Below are the code and all the weights of a small trained network. Each question names an input and a target symbol and asks about switching units off, where a switched-off unit gives its printed mean instead of its output.

import numpy as np


def w(rows, s, z=0):
    codes = np.array(rows[::2]) - 128.0
    scale = np.full(codes.shape[1], s)
    scale[-1] = z or s
    return codes * scale


def f(y):
    return np.maximum(y, 0)


def softmax(a):
    e = np.exp(a - a.max(-1, keepdims=True))
    return e / e.sum(-1, keepdims=True)


def log_softmax(a):
    a = a - a.max(-1, keepdims=True)
    return a - np.log(np.exp(a).sum(-1, keepdims=True))


def net(x, mask):
    ids = ['ΓΔΞΣΩαβζημπτφ'.index(c) for c in x.split()]
    T = len(ids)
    res = E[ids] + P[:T]
    u = 0
    for l in range(3):
        q, k, v = (res @ M[l].T for M in (Q, K, V))
        z = softmax(np.where(np.tri(T) > 0, q @ k.T / 4**0.5, -1e9)) @ v
        res = res + np.where(mask[u], z, O[l][:, -1]) @ O[l][:, :-1]
        u += 1
        y = f(res @ A[l][:, :-1].T + A[l][:, -1])
        res = res + np.where(mask[u : u + 4], y, B[l][:, -1]) @ B[l][:, :-1]
        u += 4
    return log_softmax(res[-1] @ U[:, :-1].T + U[:, -1])


Q, K, V, O, A, B = {}, {}, {}, {}, {}, {}
E = w([
[99,240,2],'Γ',
[130,101,194],'Δ',
[129,103,198],'Ξ',
[129,102,195],'Σ',
[127,94,194],'Ω',
[131,100,194],'α',
[124,99,194],'β',
[145,108,108],'ζ',
[117,61,204],'η',
[180,66,216],'μ',
[225,117,202],'π',
[228,197,187],'τ',
[70,211,239],'φ',
],0.011)
P = w([
[122,101,73],'0',
[116,130,114],'1',
[124,147,139],'2',
[118,165,170],'3',
[116,182,198],'4',
[115,190,221],'5',
[113,204,248],'6',
],0.011)
Q[0] = w([
[82,146,25],'L0H0',
[107,40,160],'L0H0',
[184,212,95],'L0H0',
[158,146,252],'L0H0',
],0.016)
K[0] = w([
[72,43,18],'L0H0',
[236,56,215],'L0H0',
[34,214,77],'L0H0',
[157,197,249],'L0H0',
],0.011)
V[0] = w([
[54,74,162],'L0H0',
[207,55,129],'L0H0',
[229,80,98],'L0H0',
[182,254,134],'L0H0',
],0.0099)
O[0] = w([
[130,61,196,90],'L0H0',
[172,224,173,129],'L0H0',
[213,231,123,119],'L0H0',
[1,167,73,254],'L0H0',
],0.0077,0.0064)
A[0] = w([
[149,225,86,112],'L0N0',
[116,2,57,255],'L0N1',
[213,160,175,145],'L0N2',
[83,139,224,177],'L0N3',
],0.0079,0.0068)
B[0] = w([
[52,103,205,194],'L0N0',
[1,143,107,188],'L0N1',
[69,120,106,199],'L0N2',
[206,167,209,254],'L0N3',
],0.0073,0.008)
Q[1] = w([
[96,200,215],'L1H0',
[65,60,171],'L1H0',
[80,219,249],'L1H0',
[140,41,128],'L1H0',
],0.013)
K[1] = w([
[92,197,196],'L1H0',
[168,101,253],'L1H0',
[86,197,231],'L1H0',
[139,63,127],'L1H0',
],0.012)
V[1] = w([
[81,64,175],'L1H0',
[70,98,95],'L1H0',
[44,169,2],'L1H0',
[169,127,157],'L1H0',
],0.0091)
O[1] = w([
[144,4,89,180],'L1H0',
[96,2,220,72],'L1H0',
[10,145,227,1],'L1H0',
[179,155,88,149],'L1H0',
],0.0063,0.0065)
A[1] = w([
[151,41,140,199],'L1N0',
[153,123,109,76],'L1N1',
[189,97,3,1],'L1N2',
[154,77,79,168],'L1N3',
],0.0069,0.0057)
B[1] = w([
[163,98,161,254],'L1N0',
[137,121,97,137],'L1N1',
[144,6,114,172],'L1N2',
[107,139,176,201],'L1N3',
],0.015,0.0034)
Q[2] = w([
[79,75,1],'L2H0',
[87,126,51],'L2H0',
[124,133,46],'L2H0',
[157,121,189],'L2H0',
],0.0087)
K[2] = w([
[204,119,253],'L2H0',
[159,149,198],'L2H0',
[164,167,199],'L2H0',
[97,67,33],'L2H0',
],0.0066)
V[2] = w([
[138,125,131],'L2H0',
[143,112,144],'L2H0',
[154,102,161],'L2H0',
[255,159,243],'L2H0',
],0.0058)
O[2] = w([
[171,93,138,115],'L2H0',
[142,114,145,112],'L2H0',
[155,100,171,104],'L2H0',
[254,163,209,4],'L2H0',
],0.0063,0.0041)
A[2] = w([
[254,155,50,113],'L2N0',
[138,178,154,158],'L2N1',
[45,51,124,8],'L2N2',
[39,182,150,98],'L2N3',
],0.0069,0.013)
B[2] = w([
[147,102,2,233],'L2N0',
[77,189,113,222],'L2N1',
[221,228,72,188],'L2N2',
[219,57,137,254],'L2N3',
],0.0076,0.0075)
U = w([
[54,84,11,163],'Γ',
[150,120,129,93],'Δ',
[143,123,134,92],'Ξ',
[147,122,130,87],'Σ',
[164,106,137,126],'Ω',
[162,116,133,117],'α',
[156,113,139,116],'β',
[122,108,104,187],'ζ',
[181,64,118,113],'η',
[192,100,26,2],'μ',
[191,254,32,101],'π',
[46,244,236,191],'τ',
[72,33,222,149],'φ',
],0.0062,0.0078)

Each question gives the input, a string of symbols that net reads in full, and the target symbol t.
The units are the heads (4 rows each of Q, K, V and O) and the neurons (one row each of A and B). Each row of codes is followed by its name. A weight is (code - 128) times the scale printed after its matrix; where a second scale follows, it is the last column's (O, A, B and U).
mask holds one flag per unit, layer by layer, with each layer's heads first. A switched-off unit (its flag False) gives its mean, the last column of its rows in O or B, instead of its output. The means were averaged over made-up inputs and are rounded, as every weight is.
A unit's drop is (log p(t) with every unit on - log p(t) with that unit switched off) / (log p(t) with every unit on - log p(t) with every unit switched off).
The circuit of an input: a set's keep is (log p(t) with only the set's units on - log p(t) with every unit switched off) / (log p(t) with every unit on - log p(t) with every unit switched off). Starting from the 12 units with the biggest drops (on a tie, the unit counted first), units are removed one at a time, each time the one whose removal leaves the highest keep (on an exact tie, the one counted first), for as long as the keep stays at least 0.8.
circuit, biggest first: the units of the circuit, biggest drop first
unit that matters most: the unit with the biggest drop
top k neurons: the k neurons with the biggest drops, biggest first
input ζ ζ Σ φ τ, target φ: top 2 neurons	[L0N3 L1N0]
input φ η π, target φ: unit that matters most	L0N1
input τ Γ π, target Γ: circuit, biggest first	[L2H0 L0H0 L0N3]
input π Δ Ω μ μ, target μ: top 3 neurons	[L2N0 L1N2 L0N3]
input Σ Ω Γ π π μ Δ, target Γ: circuit, biggest first	[L2H0 L0H0]
input Δ η π Ξ φ η, target φ: circuit, biggest first	[L0H0 L0N3 L1H0]
input π π ζ τ Ω, target τ: circuit, biggest first	[L0H0 L1H0]
input β Γ μ, target Γ: circuit, biggest first	[L2H0 L0H0 L0N3 L0N1]
input π Δ φ τ Γ φ Σ, target Γ: top 3 neurons	[L2N2 L0N3 L1N0]
input Ω η Ω, target η: circuit, biggest first	[L0H0 L1H0 L1N2]
input Γ α τ, target Γ: top 2 neurons	[L0N1 L0N3]
input Γ τ Ω Ω, target Γ: circuit, biggest first	[L2H0 L0H0 L0N1]
input μ τ τ μ Σ, target τ: circuit, biggest first	[L0H0 L0N0 L1H0]
input Ω Γ η Ξ Δ Ω, target Γ: circuit, biggest first	[L2H0 L0H0]
input φ φ π, target φ: top neuron	[L1N0]
input π ζ α Γ π φ, target Γ: circuit, biggest first	[L2H0 L0H0 L0N3]
input Ξ Ω Γ η η μ, target Γ: circuit, biggest first	[L2H0 L0H0 L0N1]
input π φ ζ, target φ: top 2 neurons	[L0N3 L0N2]
input π μ β τ φ τ τ, target φ: top 2 neurons	[L0N3 L0N1]
input η Γ τ τ Γ, target τ: unit that matters most	L2H0
input τ π π π Δ Ω, target π: top 2 neurons	[L0N1 L0N3]
